Rows and whether each has a hidden trait (one of two labels; each part has its own)
[ -6   9  12   0   1 -10  18  -8  28  15 -22 -20  -5   0 -10  -5   1  -6
  12 -13  24  -3 -27   9 -12   2 -10  13   7 -10   5  64  19  -5  10 -21
  14 -10  -1   5 -26   0 -17 -46  12  48  -8  -8  -9  16 -21  -2   9 -49
   8 -13  11 -15   1 -31   0  16 -22  -9   8 -28   9  -6  30  -4 -11  -9
  -7 -32  -2   5   9  -7  14 -11  11   2  11  12  11 -77  28  -7  -2 -11
 -16  24  -4 -40 -12 -20  17   5  -7  13   2  -6  -5   3   9  19]	<15>
[ -20   31   30    2    5  -38   69  -33   99   59  -71  -61   -5  -10
  -34  -20   -2  -32   19  -57   76   -9  -93   32  -30   -2  -33   39
   34  -30   11  127   68    3   29  -74   36  -37   12   17  -77    2
  -59 -127   36  127  -23  -27  -53   73  -76  -11   32 -127   27  -41
   34  -51   13 -104   12   49  -78  -34   16  -94   32  -23  111  -17
  -31  -20  -15 -109   -9   15   27  -35   52  -39   33   -8   22   38
   38 -127   89  -24   -4  -36  -56   88   -5 -127  -53  -81   61   24
  -18   47   21  -26  -13    6   25   58]	<18>
[  4 -18 -21   2   1  17 -19   5 -45 -24  29  22  24 -10  23   4  -2  -7
 -36  17 -37   9  33 -15  18  -6  10 -13   4  20 -11 -78 -13  26 -16  42
 -25   8  23  -8  50  -4  30  70 -22 -68  20   8 -15  -5  24  -3  -7  89
 -19  23 -16  31  -1  36  19 -29  31   9 -17  26  -4   3 -43   8  16  27
  29  49   0  -6 -10   2 -17  14 -20 -20 -30 -19 -11 106 -39   2  13  14
  18 -20  21  64   0  34 -24  -3  12  -8  13   3  15  -4 -21 -38]	<15>
[  3  -1  -4  -1   2   9  -6  -6  -9  -2   3  -5   9  -5   9  -3   4  -1
  -7   4   0   3  13  -6   6   2   2   5   2   6  -2 -12   2  -6   3   9
   3  -3  -2   0  -2  -3   4   5 -11  -6  14  -5  -3   1   9   2  -1  18
  -3   5   8  -2 -26 -12   3  -4   5   3 -15  -1  -3   2 -16   2   1   7
   1   4  -8  -2   7   5  -2  -3   3  -4  -6  -1  -1  -2   0   0  -7  -4
   3  -9   2   6   6  15   3  -2   2   1   2   5   4  11  -4  -2]	<15>
[  2  -2  -3   0   1   4  -7  -1  -6  -4   4   1   6  -1   6  -1   1   0
  -7   6  -3   2   9  -3   4   0   2  -2  -1   3  -1 -13  -2  -2  -2   6
   0   0   0  -1   5  -1   3  10  -4  -7   5  -1   0  -3   7   1  -1  12
  -2   4   2   1  -8   1   1  -5   5   0  -6   1  -1   1 -12   0   2   5
   1   5  -2  -2   1   2  -3  -1  -2   1  -3  -2  -2   7  -4   1  -3   1
   3  -4   1   8   3   7  -2  -2   3  -1   1   3   2   3  -4  -3]	<15>
[  5   0  -1  -1   3   6  -6  -6  -5  -1   3  -4   8  -5  10  -2   4   1
  -5   5   1   2  13  -4   5   4   0   5   1   7  -2 -14   4  -7   4   7
   5  -2  -4   1  -5  -3   1   2  -8  -2  14  -6  -2   1   5   3  -1  14
  -4   4   9  -2 -24 -15   0  -2   4   2 -13  -3  -2   2 -15   2   0   4
  -2   4  -7  -2   8   6  -2  -4   4  -1  -3   1   0 -14   2   1  -9  -6
   2 -10  -1   2   7  13   3   1   2   0   4   6   4  11  -4   3]	<18>
[ -5  13  15   0   3 -12  18 -16  34  21 -28 -27  -2  -5  -7  -8   3  -9
  11 -22  31  -3 -28  13  -8   4 -12  20  11 -10   5  76  27  -8   9 -28
  21 -16  -4   7 -35   0 -24 -57  13  64  -5 -13 -14  26 -26   0  11 -58
  10 -15  20 -26 -10 -46   1  20 -28 -11   3 -36   9  -6  34  -6 -17 -10
 -12 -45  -8   5  15  -8  18 -18  18   1  11  18  16 -77  42  -8  -9 -17
 -21  28  -7 -51 -13 -27  27   7  -6  17   6  -7  -5   9  10  25]	<18>
[ -1   0  -2   0   2   0   5  -8  -2   4  -3  -6   9  -6   3  -3   1  -9
  -8  -4   3   2   4  -1   1  -1  -3   7   8   3  -2  12  10   6   3  -3
   0  -6   9   1   0  -4  -2  -2  -1  10   7  -4 -18  13  -4  -2   6   3
  -1   1   4   1  -7 -14   8  -1  -4  -3  -7 -12   3  -2   5  -1   0   6
   7  -9  -5  -1   5  -5   4  -5   3  -7  -7   1   5   1   5  -4   0  -2
  -4   8   6  -8  -8  -1   6   2   2   6   8  -3   4   3  -3  -1]	<18>
[  4   3  -1   0   3   4  -2  -9  -2   3   1  -7   7  -5   9  -4   5  -5
  -4   1   5   3   6  -2   3   2   0   9   3   5  -1   6   8  -6   6   2
   6  -6  -2   2  -7  -4  -2  -7  -5   8  10  -6  -9   6   3   2   2   2
  -2   0  11  -4 -23 -17   1   1   0   0 -13  -9   0   1  -4  -1  -2   3
  -2  -5  -8  -2  10   3   2  -7   6  -3  -3   3   3 -17   8  -1  -8  -6
  -2  -1  -1  -5   2   7  10  -2  -1   3   3   5   2  12  -2   3]	<15>
[  4 -19 -20   2   0  15 -20   9 -44 -23  29  24  18  -7  15   7  -2  -3
 -32  17 -37   8  33 -14  16  -6  12 -14   0  19 -11 -81 -17  21 -14  38
 -27  11  21  -8  50  -3  29  69 -21 -69  16  10  -7 -13  26  -3  -9  86
 -17  21 -18  31   1  40  14 -26  32   9 -13  28  -8   6 -42   8  16  23
  28  51   3  -7 -12   9 -18  15 -20 -16 -25 -20 -13 106 -44   4  13  16
  21 -21  19  62   2  35 -28  -5   9 -14   9   3  13  -7 -19 -38]	<15>
[-17  -1  -1   6   0 -15  35  -8  21  14 -20 -14  15 -15 -11  -6 -11 -32
 -24 -28   9   1 -39  10  -5 -14 -13   5  29  -4  -3  72  31  41  -2  -8
 -11 -13  42   3  13   1  -6  -9   9  43 -10  -5 -55  44 -36 -16  19 -14
   5  -5  -6   3  39 -16  33   2 -22 -18   5 -30  20 -12  44  -3  -3  14
  27 -23   4   6  -1 -29  18  -5  -4 -28 -15   3  13  20  12 -16  23  -1
 -21  49  22 -17 -51 -27   9  17  -1  22  29 -21   7 -14  -4  -5]	<18>
[  1  -6  -8   1   2   6  -4  -3 -14  -5  10   1  14  -7   9  -1   0  -5
 -16   3 -11   4  11  -5   5  -3   3   0   5   9  -5 -19   3  10  -3  14
  -7   0  12  -1  15  -3   9  22 -10 -16  11  -1 -14   2   9  -2   1  31
  -7   8  -1   9  -6   7  10 -10  10   1 -12   4   0   1 -12   2   6  12
  14  14  -4  -2   1   1  -3   2  -6  -9 -12  -6  -1  38 -11   0   3   3
   1  -3  11  21  -2  12  -6   0   5   1   6   0   8   2  -9 -14]	<15>
[ 13   3   1  -4   3  15 -25  -5 -16  -8  12   1   2   2  19  -1  12  16
  11  18  -1   3  36 -10   9  12   7   7 -14   7   0 -41 -11 -29   9   9
  13   4 -27   0 -14  -5   6   1 -15 -17  18  -4  25 -21  21  12 -10  10
  -6   7  15  -7 -47 -14 -17  -2  13  12 -19  13 -13   8 -38   3   0  -3
 -15  13 -12  -6  12  20 -10  -3   9  13   4   0  -3 -37   2   8 -20  -6
  11 -33 -14   7  33  26   3 -10   2 -11 -13  17   0  21  -2   8]	<18>

[  7   6  -8   8  15   3   1 -14 -12   3   5   1  -4  -3  39  -1   0 -23
   4   9  55   5   0   9  -9 -12 -10   4  -1   5  29   8   4  -2   0 -40
   4  -6  -4  -6   0  19 -11  -7]	j173
[  2  -7 -46   2 -24  -4  -1  -7  -3   0 -24   4  -4 -12  13 -26 -12  11
 -15   8  41  14  -2  10 -16  16  -3  -2 -10   8  -5  -8   2  17   5  31
   4   5   2  -8  -1  24 -18   7]	j677
[  4  -3 -23   4  -3  -4  -1 -11  -5   1  -5   3  -4 -10  36 -14  -4  -2
  -7   9  48  11  -1  12 -11   6   0   2  -4   9  22   2   0   7   3 -26
   4   5   1 -13  -1  27 -21   3]	j677
[ -2   8  -1   7  15  17   3 -12   4   2   5  -1  -4   3  16   6   5  -9
   1  -1  35   0   2   3  -1  -7 -13   3   0   1  12   9   3  -2  -2 -31
   1  -8  -6  -3   2   9  -1  -7]	j173
[ 10   2 -32   8   0  -1  -1 -13  -8   4 -10   5  -6 -11  48 -26  -2 -11
 -23  13  57  11  -2  24  -9   1 -21   3  -6   7  22   2   4   8   6  44
   6   0  -2 -17  -2  27 -17  -4]	j677
[ -8   0 -26  -5 -10  -3   7  -8   4  -5   2  -2   0  15  -8   6   3  10
   8 -12  -4   3  -2 -12  -6   5   7  -2  -2   7 -13   3  -3   5  -4 -51
  -5  -1   1   9   3  -7  30  -4]	j677
[  5  -1 -18  -3 -17 -16  -1  -1  -3  -5  -4   0   2  -1   5 -31  -1  15
  -6   3   4   4  -5  12  -8   4  12   0  -5   1 -16  -9   3  10   3  13
  -1   7   4   1  -3  -2  16  -3]	j677
[ -4   3  11  -3  -5   2   3  -2  11  -7  13  -4   0  18 -13  -7   8  16
   6  -8 -13  -1  -5  -1  -3  -2   9   2   1  -1 -20  -1   1   2  -5 -72
  -4   1   1  10   1 -10  30  -5]	j173
[ -6   7 -18   3   8  14   6 -17   3   0   1  -2  -4   5   8   5   6  -5
   3  -6  24   0   1  -4  -5  -7 -11   1  -1  -1   5  10   3   0  -3 -41
  -3  -6  -7   6   5   6  17 -10]	j173
[  9  -2 -27   6  -3  -4   2 -18 -19   2  -6   4  -4 -11  37   5   0 -19
   7  16  62  13  -2   8 -19   0  -7   4  -3   9  34   5   3   5   3 -44
   4   3   1  -8   1  36 -24   2]	j677
[  2  -3 -33  -1 -19 -14  -2  -2  -7  -1  -8   3  -2  -4  11 -27  -9   6
   1   2  15   9  -2   4  -8   9  17  -1  -5   6   0  -7   0  10   1   6
   0   7   4  -2  -1   7   9   0]	j677
[  0   7  14  -1  -4  -4  -3   3  13  -3   8  -2   3   7  -9 -20   3  10
   2  -2  -4  -2  -1   5   4  -1  16   2   1  -2 -18 -10   2   3   1   8
  -3   2   1  -1  -3 -17  28  -7]	j173
[ 23   3  32   8  19   2  -8   3  14   2  11   1  -5  -6  30 -49   6  -3
 -26  13  34   4  -6  32   9 -12 -20   6  -2  -2  15  -2   3   1   7  96
   5  -1  -3 -13  -7   8 -36  -7]	j173
[ -2  -1 -34  -2 -13  -7   5  -9  -6  -4  -1   1  -4  10  12 -11  -3   2
   8  -7  16   9  -3  -6 -16   3   3   0  -5   8  -5   1   1   8  -4 -66
  -1   2   2   6   2   8  19  -7]	j677
[  8   2 -26   6   6  -3  -1  -2  -8   2  -3   3  -4  -6  40 -40  -4   1
 -14   9  37   8   0  25  -6   2  -8   3  -4   8  10  -1   3   8   2  15
   5   0   3 -15  -3  15  -6   0]	j677
[ -2   5 -17   5   7  11   5 -17  -1   1  -1  -1  -4   2  21   8   5 -10
   2   0  38   2   2  -1  -7  -5 -11   2  -1   3  14   9   3   1   0 -34
   0  -6  -5  -2   4  13   3  -6]	j173
[ 10  -4 -28  -3 -19 -18  -1   3  -6  -4  -7   1   1  -2   3 -30  -3  12
  -5   4  -2   8  -5  10  -3   7  11  -1  -5   6 -11 -10   2  11   4  37
   0   6   5   1  -4   3   5   0]	j677
[-10   2  -7  -7  -6   1   7  -7   5  -7   9  -5   2  16 -15   8   7  14
   9 -12 -21  -2  -3 -13  -5  -3   7   0   2   0 -19   4   0   2  -5 -91
  -5   0  -1  14   3 -14  35  -4]	j173
[-12   2  15  -6  -1   1   5   1   4  -7  19  -5   3  20 -17   6   7  14
  13 -13 -30  -3  -2  -8  -2  -5  16   1   5  -3 -23   1  -1  -2  -9 -97
  -5   1   2  13   2 -16  40  -2]	j173
[  2  -1 -27   3  -3 -10  -1  -5  -5   1  -2   3  -5  -4  37 -31  -6   4
 -13   7  43  11  -2  20 -13   4  -4   3  -5  10  11   0   2  11   0  -4
   4   3   3 -12  -2  17  -5  -1]	j677
[  9   4 -10   2   1  -1  -2  -3  -3  -1   5   1   0   2  16 -27  -1   3
   9   2  20   3   0   9  -6  -4  13   3   0   3   6  -4   2   4  -1 -21
   1   1   0  -2  -1   7  12  -4]	j677
[  9   2   1   1  -4  -7  -5   5  -3  -2   7   0   2   0   9 -33  -1  12
   1   6   8   2  -2  16  -2   0  17   3   0   0  -5  -9   2   5   1   8
   1   6   3  -5  -3  -3  12   2]	j677
[  6  -2 -24   1 -10  -9  -1   0   1  -1  -4   1  -2  -4  18 -36  -5  16
 -11   8  30   8  -2  16  -7   6   1   1  -4   7  -3  -3   2  12   3  30
   3   3   3  -8  -3   8 -10   3]	j677
[ -8   2  -7  -6 -11  -1   6  -4  10  -7   5  -4   3  16 -17   3   6  19
   2 -10 -22  -2  -4  -8  -2   2   6  -1   1   0 -28  -1   0   3  -4 -70
  -5   0   2   9   1 -16  36  -1]	j677
[  4   9  12   4  14  13   2  -7   8  -2  14  -2  -3  14   0 -14   8  -1
   3  -4  17  -1  -2   5  -2 -12 -12   5   2  -4   1   3   3  -2  -3 -32
   0  -8  -5   3   1  -7  17  -9]	j173
[ -9   8   5   5  14  17   2 -10   5   1  10  -3  -5   8   5   2   5  -6
   2 -10  24  -1   1   0  -4 -12 -11   3   2  -8   1   8   4  -6  -5 -61
  -2  -5  -7   6   4   3  19 -10]	j173
[ 14  -6 -25   0 -19 -10   1  -2   6  -4 -15   2  -2  -6   8 -41  -4  17
 -24  18  20  14  -8  25  -8  13 -15   0  -9  12 -10 -11   2  18   8  76
   4  -1   4 -12  -4  11 -24   8]	j677
[ -19    3  -24   -4    3   -3    9   -5   -9   -3   11   -3   -4   18
   10   14    1    3   10  -17   -5    2    2   -9  -13   -4    5    0
   -1    6   -5    9    1    2  -10 -102   -4   -1   -1   12    5    0
   39  -12]	j173
[-12  -2 -37  -3 -11  -5   8  -7 -16  -3  -1   2  -4  10   6  13  -1   0
  12 -11   4   7   1 -13 -16   5   6  -1  -5   9   2   7  -1   7  -6 -86
  -2   2   2  10   5  15  21  -4]	j677
[ -7   3 -25  -5 -18 -12   5  -3  10  -5  -5  -2   3  10 -16  -9   4  19
 -13  -5 -19   1  -4   1  -4   8   3  -1  -3   3 -31  -6   1   9   1 -14
  -4   2   5  -1   0 -15  41  -3]	j677
[  7   2 -19   5   2   1  -2  -6  -1   1  -3   2  -2  -8  26 -31  -4   4
  -8   8  34   5   0  18  -4   2  -1   2  -3   5  11  -1   2   6   3  31
   2   1   0 -11  -2  11  -7   2]	j677
[  7  -3 -28   5  -4  -3  -2  -7   2   3 -11   4  -6 -11  39 -24  -4   0
 -20   7  45  11  -1  19  -7   8 -11   0  -7   9  15   2   1  11   5  47
   5   3   2 -16  -2  27 -35   1]	j677
[ -5   1 -23  -7 -15  -7   5   2  13  -5 -10  -1   3  12 -18 -12   2  21
 -11  -6 -29  -2  -1  -3   0  13   6  -3  -4   3 -39  -8  -1  10   2  10
  -4   0   6  -1  -1 -22  31  -4]	j677
[  2  -3 -33   1 -12 -11  -1  -4  -5   0  -7   3  -2  -7  22 -27  -8   6
  -6   4  28   9  -1  10 -11   9   9   1  -5   9   6  -4   0  11   1   5
   3   6   3  -7  -1  13  -4   3]	j677
[ -21    4  -17   -6    1   -1    9   -5   -9   -4    9   -5    0   17
   -5   20    3    9   18  -17  -17   -6    3  -16  -10   -6   12    1
    2   -1  -14    9    0   -2   -9 -114   -5    1   -1   17    5  -14
   45  -10]	j173
[  3  -5 -22   3  -5  -7   1 -11 -16   0   0   4  -4  -6  42   3  -3 -12
  10   8  47  13  -1   5 -17   3   8   3  -3  13  31   4   0   5  -1 -58
   4   5   4  -5   0  34 -21   3]	j677
[ -3   6 -18   7  14   4   5 -18 -11   4   4   0  -4  -3  31  19   4 -18
  -3   9  45   5   0   4 -11  -9 -21   3  -1   2  27  12   5  -1   0 -52
   3  -5  -4  -4   3  23  -6  -5]	j173
[-13   9  12   4  24  13   2  -4   3   4  17  -2  -3   6  14  24   4 -10
   4  -6  16  -4   4  -2   1 -12  -9   3   6  -3  12  12   2 -10  -7 -61
   1  -5  -4   0   3   3  11  -6]	j173
